Below is a small trained network, with its code and all its weights. Each question gives an input and a target symbol and asks what happens when units are switched off, that is, made to give their printed mean instead of their output.

import numpy as np


def w(rows, s, z=0):
    codes = np.array(rows[::2]) - 128.0
    scale = np.full(codes.shape[1], s)
    scale[-1] = z or s
    return codes * scale


def f(y):
    return np.maximum(y, 0)


def softmax(a):
    e = np.exp(a - a.max(-1, keepdims=True))
    return e / e.sum(-1, keepdims=True)


def log_softmax(a):
    a = a - a.max(-1, keepdims=True)
    return a - np.log(np.exp(a).sum(-1, keepdims=True))


def net(x, mask):
    ids = ['ΘΛΞΦαβγεζημπστψω'.index(c) for c in x.split()]
    T = len(ids)
    res = E[ids] + P[:T]
    r = res
    for j in range(3):
        rows = slice(4 * j, 4 * j + 4)
        q, k, v = (r @ M[0][rows].T for M in (Q, K, V))
        z = softmax(np.where(np.tri(T) > 0, q @ k.T / 4**0.5, -1e9)) @ v
        o = O[0][rows]
        res = res + np.where(mask[j], z, o[:, -1]) @ o[:, :-1]
    y = f(res @ A[0][:, :-1].T + A[0][:, -1])
    res = res + np.where(mask[3:19], y, B[0][:, -1]) @ B[0][:, :-1]
    return log_softmax(res[-1] @ U[:, :-1].T + U[:, -1])


Q, K, V, O, A, B = {}, {}, {}, {}, {}, {}
E = w([
[115,122,119,153,52],'Θ',
[120,90,133,213,160],'Λ',
[133,139,122,159,49],'Ξ',
[155,161,110,166,64],'Φ',
[67,190,206,153,131],'α',
[115,126,139,157,40],'β',
[76,104,188,182,164],'γ',
[49,126,175,74,137],'ε',
[71,153,166,74,153],'ζ',
[166,107,65,70,97],'η',
[163,146,98,69,19],'μ',
[125,158,122,6,117],'π',
[125,24,74,152,125],'σ',
[66,16,122,90,125],'τ',
[186,217,151,72,124],'ψ',
[207,91,109,162,170],'ω',
],0.021)
P = w([
[2,182,47,141,112],'0',
[49,169,85,147,100],'1',
[65,154,93,134,102],'2',
[100,136,117,137,100],'3',
[117,120,134,132,96],'4',
[142,107,151,129,94],'5',
[163,89,167,120,86],'6',
[178,83,179,118,90],'7',
[199,64,197,111,85],'8',
],0.01)
Q[0] = w([
[144,136,118,73,196],'H0',
[171,131,133,99,116],'H0',
[80,155,174,121,195],'H0',
[87,145,99,64,129],'H0',
[146,106,125,234,79],'H1',
[43,143,113,78,150],'H1',
[142,164,164,153,250],'H1',
[114,66,126,162,147],'H1',
[152,96,88,197,129],'H2',
[108,112,174,143,73],'H2',
[156,49,166,150,163],'H2',
[180,132,111,127,35],'H2',
],0.019)
K[0] = w([
[65,166,5,203,93],'H0',
[124,136,134,74,44],'H0',
[58,192,94,161,149],'H0',
[78,170,14,86,110],'H0',
[212,21,229,132,148],'H1',
[41,144,41,138,159],'H1',
[95,214,157,196,185],'H1',
[102,127,195,103,203],'H1',
[239,119,148,145,170],'H2',
[149,87,152,206,78],'H2',
[149,82,235,103,150],'H2',
[234,127,129,116,28],'H2',
],0.013)
V[0] = w([
[93,122,255,128,135],'H0',
[62,86,90,184,51],'H0',
[91,96,110,39,133],'H0',
[171,127,157,156,54],'H0',
[158,141,67,174,173],'H1',
[91,206,162,63,97],'H1',
[135,146,90,223,100],'H1',
[53,55,151,233,120],'H1',
[75,111,77,174,84],'H2',
[141,117,61,160,140],'H2',
[140,124,82,163,193],'H2',
[114,22,201,152,137],'H2',
],0.0099)
O[0] = w([
[212,219,161,189,147,80],'H0',
[72,77,87,236,116,255],'H0',
[236,91,53,125,173,157],'H0',
[105,60,172,125,96,176],'H0',
[196,77,172,48,30,99],'H1',
[31,188,107,186,149,124],'H1',
[131,21,241,134,64,184],'H1',
[169,4,234,73,191,181],'H1',
[255,245,113,81,156,241],'H2',
[197,149,194,170,109,140],'H2',
[98,132,172,157,57,56],'H2',
[55,222,45,177,116,101],'H2',
],0.0061,0.0084)
A[0] = w([
[129,96,153,233,110,148],'N0',
[101,43,76,202,191,152],'N1',
[68,134,156,193,16,146],'N2',
[66,92,186,212,176,111],'N3',
[210,112,141,84,126,127],'N4',
[82,74,160,92,125,172],'N5',
[108,75,54,57,141,147],'N6',
[13,175,226,117,119,87],'N7',
[143,195,151,131,115,209],'N8',
[160,122,57,125,88,168],'N9',
[165,64,115,235,179,51],'N10',
[94,190,228,142,202,107],'N11',
[93,130,120,134,9,5],'N12',
[174,166,79,209,118,170],'N13',
[182,113,136,163,57,106],'N14',
[96,184,111,89,167,182],'N15',
],0.011)
B[0] = w([
[83,148,98,164,207,251],'N0',
[165,174,76,80,122,241],'N1',
[157,221,148,90,122,255],'N2',
[123,129,127,52,137,211],'N3',
[99,145,123,122,198,231],'N4',
[146,145,87,132,114,241],'N5',
[97,142,202,151,106,243],'N6',
[121,115,148,213,206,189],'N7',
[62,45,191,77,82,200],'N8',
[144,54,104,125,206,252],'N9',
[135,161,229,150,101,193],'N10',
[172,99,48,141,81,181],'N11',
[81,105,121,189,6,163],'N12',
[48,134,126,105,151,212],'N13',
[155,128,98,179,59,244],'N14',
[202,119,174,144,53,183],'N15',
],0.011,0.0098)
U = w([
[108,127,164,148,129,145],'Θ',
[168,220,197,121,146,120],'Λ',
[66,146,204,157,149,73],'Ξ',
[117,125,137,126,118,117],'Φ',
[53,59,210,254,144,2],'α',
[159,150,139,187,70,102],'β',
[120,153,100,153,234,143],'γ',
[182,97,115,74,59,83],'ε',
[57,138,51,135,152,90],'ζ',
[88,39,48,75,170,125],'η',
[35,65,77,146,70,65],'μ',
[111,98,238,24,119,201],'π',
[88,93,160,167,140,182],'σ',
[201,178,31,8,115,78],'τ',
[142,174,94,150,106,192],'ψ',
[216,82,72,212,127,220],'ω',
],0.01,0.0032)

Each question gives the input, a string of symbols that net reads in full, and the target symbol t.
The units are the heads (4 rows each of Q, K, V and O) and the neurons (one row each of A and B). Each row of codes is followed by its name. A weight is (code - 128) times the scale printed after its matrix; where a second scale follows, it is the last column's (O, A, B and U).
mask holds one flag per unit, heads first, then neurons. A switched-off unit (its flag False) gives its mean, the last column of its rows in O or B, instead of its output. The means were averaged over made-up inputs and are rounded, as every weight is.
A unit's drop is (log p(t) with every unit on - log p(t) with that unit switched off) / (log p(t) with every unit on - log p(t) with every unit switched off).
The circuit of an input: a set's keep is (log p(t) with only the set's units on - log p(t) with every unit switched off) / (log p(t) with every unit on - log p(t) with every unit switched off). Starting from the 12 units with the biggest drops (on a tie, the unit counted first), units are removed one at a time, each time the one whose removal leaves the highest keep (on an exact tie, the one counted first), for as long as the keep stays at least 0.8.
circuit, biggest first: the units of the circuit, biggest drop first
most important unit: the unit with the biggest drop
top k neurons: the k neurons with the biggest drops, biggest first
which heads matter: for each layer, one digit per head in row order, 1 if its drop is at least 0.15 and else 0, layers parted by /
input π ε μ, target μ: circuit, biggest first : H1; N12
input Φ π Φ σ ε Ξ Ξ, target α: circuit, biggest first : N1
input ψ Λ Ξ τ Ξ, target γ: which heads matter : 110
input α γ ε, target ω: top 3 neurons : N11; N7; N15
input Ξ Φ σ τ η Φ π Λ Θ, target η: which heads matter : 100
input Λ γ α τ ψ Θ, target π: circuit, biggest first : H0; N8
input Θ Ξ Φ, target β: circuit, biggest first : H0; N2; N12; N4
input μ Φ γ ζ Ξ ω ε, target Λ: circuit, biggest first : N2; N15; H1
input τ Θ μ, target μ: which heads matter : 010
input α ψ μ σ Φ Φ Φ ε Φ, target α: which heads matter : 100
input η Φ η Ξ π γ ζ σ β, target ω: which heads matter : 010
input ψ π ε, target α: top 2 neurons : N7; N15
input σ Φ Ξ, target ω: which heads matter : 011
input ω μ Λ, target Λ: which heads matter : 001
input γ Ξ τ ε η μ Φ, target ζ: which heads matter : 010
input Θ ζ μ Φ σ, target ω: which heads matter : 011
input Θ γ Φ β π ε Θ, target η: which heads matter : 101
input ω ω τ Ξ σ Ξ τ π Ξ, target γ: circuit, biggest first : H1; N4; H0
input ψ η ε, target α: most important unit : N7
input ω μ σ ε Ξ ψ ω γ Φ, target ε: circuit, biggest first : H0; H1; N14
input σ α ψ Φ τ Φ μ Ξ, target ζ: top neuron : N13
